Below are the code and all the weights of a small trained network. Each question names an input and a target symbol and asks about switching units off, where a switched-off unit gives its printed mean instead of its output.

import numpy as np


def w(rows, s, z=0):
    codes = np.array(rows[::2]) - 128.0
    scale = np.full(codes.shape[1], s)
    scale[-1] = z or s
    return codes * scale


def norm(h):
    return h / np.sqrt((h * h).mean(-1, keepdims=True) + 1e-5)


def f(y):
    return y / 2 * (1 + np.tanh(0.7978845608 * (y + 0.044715 * y**3)))


def softmax(a):
    e = np.exp(a - a.max(-1, keepdims=True))
    return e / e.sum(-1, keepdims=True)


def log_softmax(a):
    a = a - a.max(-1, keepdims=True)
    return a - np.log(np.exp(a).sum(-1, keepdims=True))


def net(x, mask):
    ids = ['αβεξπτψ'.index(c) for c in x.split()]
    T = len(ids)
    res = E[ids] + P[:T]
    r = norm(res)
    for j in range(2):
        rows = slice(3 * j, 3 * j + 3)
        q, k, v = (r @ M[0][rows].T for M in (Q, K, V))
        z = softmax(np.where(np.tri(T) > 0, q @ k.T / 3**0.5, -1e9)) @ v
        o = O[0][rows]
        res = res + np.where(mask[j], z, o[:, -1]) @ o[:, :-1]
    y = f(norm(res) @ A[0][:, :-1].T + A[0][:, -1])
    res = res + np.where(mask[2:10], y, B[0][:, -1]) @ B[0][:, :-1]
    return log_softmax(norm(res)[-1] @ U[:, :-1].T + U[:, -1])


Q, K, V, O, A, B = {}, {}, {}, {}, {}, {}
E = w([
[184,136,148,160,168,117],'α',
[118,105,137,119,131,153],'β',
[148,174,125,8,102,153],'ε',
[156,119,132,123,86,75],'ξ',
[90,161,112,117,183,120],'π',
[171,112,143,147,114,168],'τ',
[82,182,134,169,107,157],'ψ',
],0.017)
P = w([
[176,169,253,84,107,127],'0',
[175,135,144,90,91,152],'1',
[151,134,61,129,84,168],'2',
[136,104,10,136,97,160],'3',
[161,135,34,167,126,131],'4',
[130,162,98,189,104,108],'5',
[138,142,92,176,139,7],'6',
[91,84,125,111,121,131],'7',
[160,167,125,61,141,24],'8',
],0.0052)
Q[0] = w([
[100,113,82,106,80,178],'h1',
[111,131,187,142,36,110],'h1',
[114,127,68,123,90,163],'h1',
[189,199,70,219,95,145],'h2',
[97,142,13,129,176,146],'h2',
[141,254,137,123,131,82],'h2',
],0.0078)
K[0] = w([
[116,184,68,138,179,52],'h1',
[98,247,184,160,192,167],'h1',
[184,254,35,95,152,41],'h1',
[151,95,65,86,124,217],'h2',
[127,113,55,172,92,123],'h2',
[133,119,213,73,92,181],'h2',
],0.0062)
V[0] = w([
[45,166,154,140,78,83],'h1',
[222,145,42,143,184,113],'h1',
[162,147,96,50,82,144],'h1',
[143,154,134,121,26,70],'h2',
[125,255,143,121,160,68],'h2',
[77,113,43,154,32,164],'h2',
],0.0051)
O[0] = w([
[130,130,152,149,94,114,46],'h1',
[196,234,88,189,163,63,52],'h1',
[1,188,62,194,96,25,229],'h1',
[150,122,85,161,61,39,60],'h2',
[212,243,55,207,122,87,3],'h2',
[189,146,196,103,114,105,107],'h2',
],0.005,0.0017)
A[0] = w([
[42,151,98,134,164,199,180],'n1',
[175,128,132,145,14,43,1],'n2',
[70,213,149,135,173,136,143],'n3',
[96,101,46,192,81,144,203],'n4',
[213,64,114,160,57,159,222],'n5',
[125,117,203,90,253,113,194],'n6',
[191,137,178,12,110,33,250],'n7',
[100,136,190,130,62,182,186],'n8',
],0.0054,0.0018)
B[0] = w([
[56,150,107,159,84,98,252],'n1',
[83,129,115,103,226,133,161],'n2',
[67,29,189,155,150,127,179],'n3',
[193,191,161,138,135,83,183],'n4',
[108,70,184,148,255,48,195],'n5',
[96,86,57,240,108,218,223],'n6',
[76,18,53,245,161,154,227],'n7',
[154,73,157,117,101,94,189],'n8',
],0.005,0.0032)
U = w([
[217,172,74,198,171,178,204],'α',
[58,2,152,99,118,195,253],'β',
[147,136,84,59,69,137,89],'ε',
[156,107,113,129,140,3,114],'ξ',
[95,219,76,177,213,152,40],'π',
[198,79,196,98,169,150,28],'τ',
[111,155,182,156,33,108,39],'ψ',
],0.0065,0.0023)

Each question gives the input, a string of symbols that net reads in full, and the target symbol t.
The units are the heads (3 rows each of Q, K, V and O) and the neurons (one row each of A and B). Each row of codes is followed by its name. A weight is (code - 128) times the scale printed after its matrix; where a second scale follows, it is the last column's (O, A, B and U).
mask holds one flag per unit, heads first, then neurons. A switched-off unit (its flag False) gives its mean, the last column of its rows in O or B, instead of its output. The means were averaged over made-up inputs and are rounded, as every weight is.
A unit's drop is (log p(t) with every unit on - log p(t) with that unit switched off) / (log p(t) with every unit on - log p(t) with every unit switched off).
The circuit of an input: a set's keep is (log p(t) with only the set's units on - log p(t) with every unit switched off) / (log p(t) with every unit on - log p(t) with every unit switched off). Starting from all 10 units, units are removed one at a time, each time the one whose removal leaves the highest keep (on an exact tie, the one counted first), for as long as the keep stays at least 0.8.
units of the circuit, in order: the units of the circuit, biggest drop first
most important unit: the unit with the biggest drop
top k neurons: the k neurons with the biggest drops, biggest first
heads that matter: for each layer, one digit per head in row order, 1 if its drop is at least 0.15 and else 0, layers parted by /
drop when u is switched off: that unit's drop, to one decimal
input α β β τ, target τ: units of the circuit, in order	[n5 n7 n6]
input ε τ π β, target α: heads that matter	11
input β β ξ β β β α, target β: most important unit	h2
input β β β ε β β ε, target β: heads that matter	01
input β π π ψ β β β β ψ, target β: units of the circuit, in order	[h2 n3]
input π β β π ξ β ξ, target β: units of the circuit, in order	[n7 h2]
input τ π ψ α β π π τ, target α: heads that matter	11
input β ε β β π, target β: heads that matter	01
input β π β ψ ξ ξ ξ β ξ, target β: heads that matter	10
input ξ β ε β ε β, target ψ: heads that matter	10
input ψ ξ π α β, target π: heads that matter	10
input β β π π π β π β, target π: heads that matter	01
input π ξ β ξ π ε β, target ξ: top 2 neurons	[n6 n7]
input α β π τ π π π β π, target β: most important unit	n3
input β π β τ, target τ: top 3 neurons	[n5 n7 n6]
input β β ξ ψ ξ β, target ξ: drop when h2 is switched off	0.4
input ε β α β ε β, target ψ: drop when n2 is switched off	0.1
input β β β π τ β β α, target β: drop when n8 is switched off	0.0
